Below is a small trained network, with its code and all its weights. Each question gives an input and a class and asks what happens when units are switched off, that is, made to give their printed mean instead of their output.

import numpy as np


def w(rows, s, z=0):
    codes = np.array(rows[::2]) - 128.0
    scale = np.full(codes.shape[1], s)
    scale[-1] = z or s
    return codes * scale


def norm(h):
    return h / np.sqrt((h * h).mean(-1, keepdims=True) + 1e-5)


def f(y):
    return np.maximum(y, 0)


def log_softmax(a):
    a = a - a.max(-1, keepdims=True)
    return a - np.log(np.exp(a).sum(-1, keepdims=True))


def net(x, mask):
    res = np.array(x, float).reshape(1, 3) / 4 @ E
    u = 0
    for l in range(4):
        y = f(norm(res) @ A[l][:, :-1].T + A[l][:, -1])
        res = res + np.where(mask[u : u + 9], y, B[l][:, -1]) @ B[l][:, :-1]
        u += 9
    return log_softmax(norm(res)[-1] @ U[:, :-1].T + U[:, -1])


A, B = {}, {}
E = w([
[97,196,58,116,119,230],'x0',
[90,6,178,22,71,183],'x1',
[206,60,26,2,176,77],'x2',
],0.0047)
A[0] = w([
[72,111,74,147,138,151,78],'0.n1',
[171,164,98,135,254,137,101],'0.n2',
[121,120,198,95,168,146,99],'0.n3',
[138,102,124,38,112,131,170],'0.n4',
[147,100,143,112,148,53,99],'0.n5',
[178,175,121,164,100,58,2],'0.n6',
[187,130,82,130,174,111,72],'0.n7',
[204,127,191,101,146,63,81],'0.n8',
[147,170,20,82,114,196,72],'0.n9',
],0.0092,0.0041)
B[0] = w([
[149,152,128,85,124,145,153],'0.n1',
[139,95,34,108,42,175,224],'0.n2',
[133,163,154,127,89,188,164],'0.n3',
[231,96,149,211,112,238,254],'0.n4',
[116,192,207,100,187,93,199],'0.n5',
[75,134,98,110,72,94,170],'0.n6',
[208,120,120,212,122,108,198],'0.n7',
[79,189,200,3,141,91,202],'0.n8',
[71,249,230,36,206,98,252],'0.n9',
],0.0064,0.0055)
A[1] = w([
[196,101,129,148,108,180,131],'1.n1',
[122,15,112,163,162,200,3],'1.n2',
[204,220,146,204,73,107,150],'1.n3',
[160,40,116,117,148,231,82],'1.n4',
[126,144,9,147,85,49,63],'1.n5',
[235,132,45,102,188,124,33],'1.n6',
[63,157,1,128,177,36,53],'1.n7',
[110,173,72,126,194,70,154],'1.n8',
[162,112,166,113,179,82,75],'1.n9',
],0.0076,0.0018)
B[1] = w([
[166,110,68,167,64,72,194],'1.n1',
[124,123,123,95,6,119,162],'1.n2',
[118,37,108,77,111,156,254],'1.n3',
[179,148,138,155,96,122,218],'1.n4',
[214,178,200,173,7,173,187],'1.n5',
[3,28,46,250,217,149,219],'1.n6',
[158,164,194,160,93,153,191],'1.n7',
[205,139,203,83,100,133,204],'1.n8',
[46,103,164,117,189,107,180],'1.n9',
],0.0064,0.0047)
A[2] = w([
[236,189,152,157,56,109,74],'2.n1',
[195,61,148,189,210,156,99],'2.n2',
[84,134,160,88,141,2,84],'2.n3',
[244,73,140,64,197,120,135],'2.n4',
[138,110,97,142,97,97,76],'2.n5',
[221,70,25,150,189,123,2],'2.n6',
[176,123,119,88,121,71,150],'2.n7',
[24,114,175,111,124,159,177],'2.n8',
[61,2,139,233,102,201,52],'2.n9',
],0.0069,0.0028)
B[2] = w([
[200,6,130,206,64,235,255],'2.n1',
[44,104,5,129,145,62,196],'2.n2',
[153,216,185,134,202,208,188],'2.n3',
[69,180,100,147,123,78,241],'2.n4',
[166,136,179,190,144,104,136],'2.n5',
[3,101,111,191,174,50,188],'2.n6',
[97,148,126,201,142,252,168],'2.n7',
[184,159,48,101,209,139,232],'2.n8',
[78,107,41,149,156,61,242],'2.n9',
],0.0056,0.0042)
A[3] = w([
[20,101,114,211,135,139,89],'3.n1',
[166,70,73,129,168,96,4],'3.n2',
[122,205,184,51,192,150,106],'3.n3',
[129,81,127,88,88,164,147],'3.n4',
[187,78,119,61,3,141,22],'3.n5',
[26,113,135,156,100,113,56],'3.n6',
[110,162,99,193,111,187,170],'3.n7',
[180,147,139,169,65,111,40],'3.n8',
[175,147,231,70,147,28,61],'3.n9',
],0.0081,0.0026)
B[3] = w([
[142,115,77,93,149,79,217],'3.n1',
[110,150,93,107,133,114,157],'3.n2',
[161,254,211,100,215,126,255],'3.n3',
[171,157,173,223,98,135,183],'3.n4',
[207,52,117,196,55,167,221],'3.n5',
[86,150,96,140,185,117,165],'3.n6',
[125,69,160,80,121,80,239],'3.n7',
[192,74,158,130,76,151,183],'3.n8',
[121,193,154,76,135,169,193],'3.n9',
],0.0081,0.0056)
U = w([
[203,65,178,189,3,165,235],'0',
[127,245,221,79,179,147,171],'1',
[64,81,40,136,158,31,6],'2',
],0.013,0.0011)

Each question gives the input, the list of numbers given to net, and the class t.
The units are the neurons (one row each of A and B). Each row of codes is followed by its name. A weight is (code - 128) times the scale printed after its matrix; where a second scale follows, it is the last column's (A, B and U).
mask holds one flag per neuron, layer by layer. A switched-off neuron (its flag False) gives its mean, the last column of its row in B, instead of its output. The means were averaged over made-up inputs and are rounded, as every weight is.
A unit's drop is (log p(t) with every unit on - log p(t) with that unit switched off) / (log p(t) with every unit on - log p(t) with every unit switched off).
unit that matters most: the unit with the biggest drop
top k neurons: the k neurons with the biggest drops, biggest first
k most important neurons of layer l: the k neurons of layer l with the biggest drops, biggest first
drop of u: that unit's drop, to one decimal
input [-7,-1,7], class 1: top 3 neurons -> [0.n8, 0.n5, 2.n3]
input [4,-8,7], class 0: top 2 neurons -> [1.n5, 0.n4]
input [-6,-8,-7], class 0: top 2 neurons -> [0.n9, 0.n4]
input [0,-6,-6], class 0: top 4 neurons -> [1.n6, 0.n4, 0.n9, 0.n6]
input [-5,-5,4], class 0: 4 most important neurons of layer 0 -> [0.n2, 0.n9, 0.n6, 0.n7]
input [2,3,4], class 2: top 3 neurons -> [0.n4, 1.n6, 0.n9]
input [-8,1,-8], class 1: 3 most important neurons of layer 0 -> [0.n4, 0.n2, 0.n7]
input [-7,-7,4], class 0: top 3 neurons -> [0.n9, 0.n2, 1.n5]
input [-1,-8,5], class 0: top neuron -> [1.n5]
input [7,2,8], class 2: top 2 neurons -> [1.n6, 0.n4]
input [-3,-6,-7], class 2: 2 most important neurons of layer 1 -> [1.n3, 1.n4]
input [-3,2,-7], class 2: top 2 neurons -> [0.n9, 0.n4]
input [-6,4,5], class 1: top 2 neurons -> [0.n5, 0.n8]
input [7,-7,-3], class 0: top 3 neurons -> [0.n2, 0.n8, 0.n5]
input [7,-1,8], class 2: top neuron -> [1.n6]
input [3,4,6], class 2: top 2 neurons -> [0.n4, 1.n6]
input [-4,-3,-6], class 2: top 2 neurons -> [0.n9, 0.n8]
input [1,-2,2], class 0: 2 most important neurons of layer 0 -> [0.n2, 0.n4]
input [-6,4,4], class 1: 2 most important neurons of layer 0 -> [0.n8, 0.n5]
input [-8,6,0], class 1: unit that matters most -> 0.n8
input [-2,-8,4], class 0: drop of 1.n5 -> 1.6
input [3,-2,-8], class 2: drop of 0.n9 -> 0.9
input [-5,4,-6], class 2: drop of 0.n9 -> 1.1
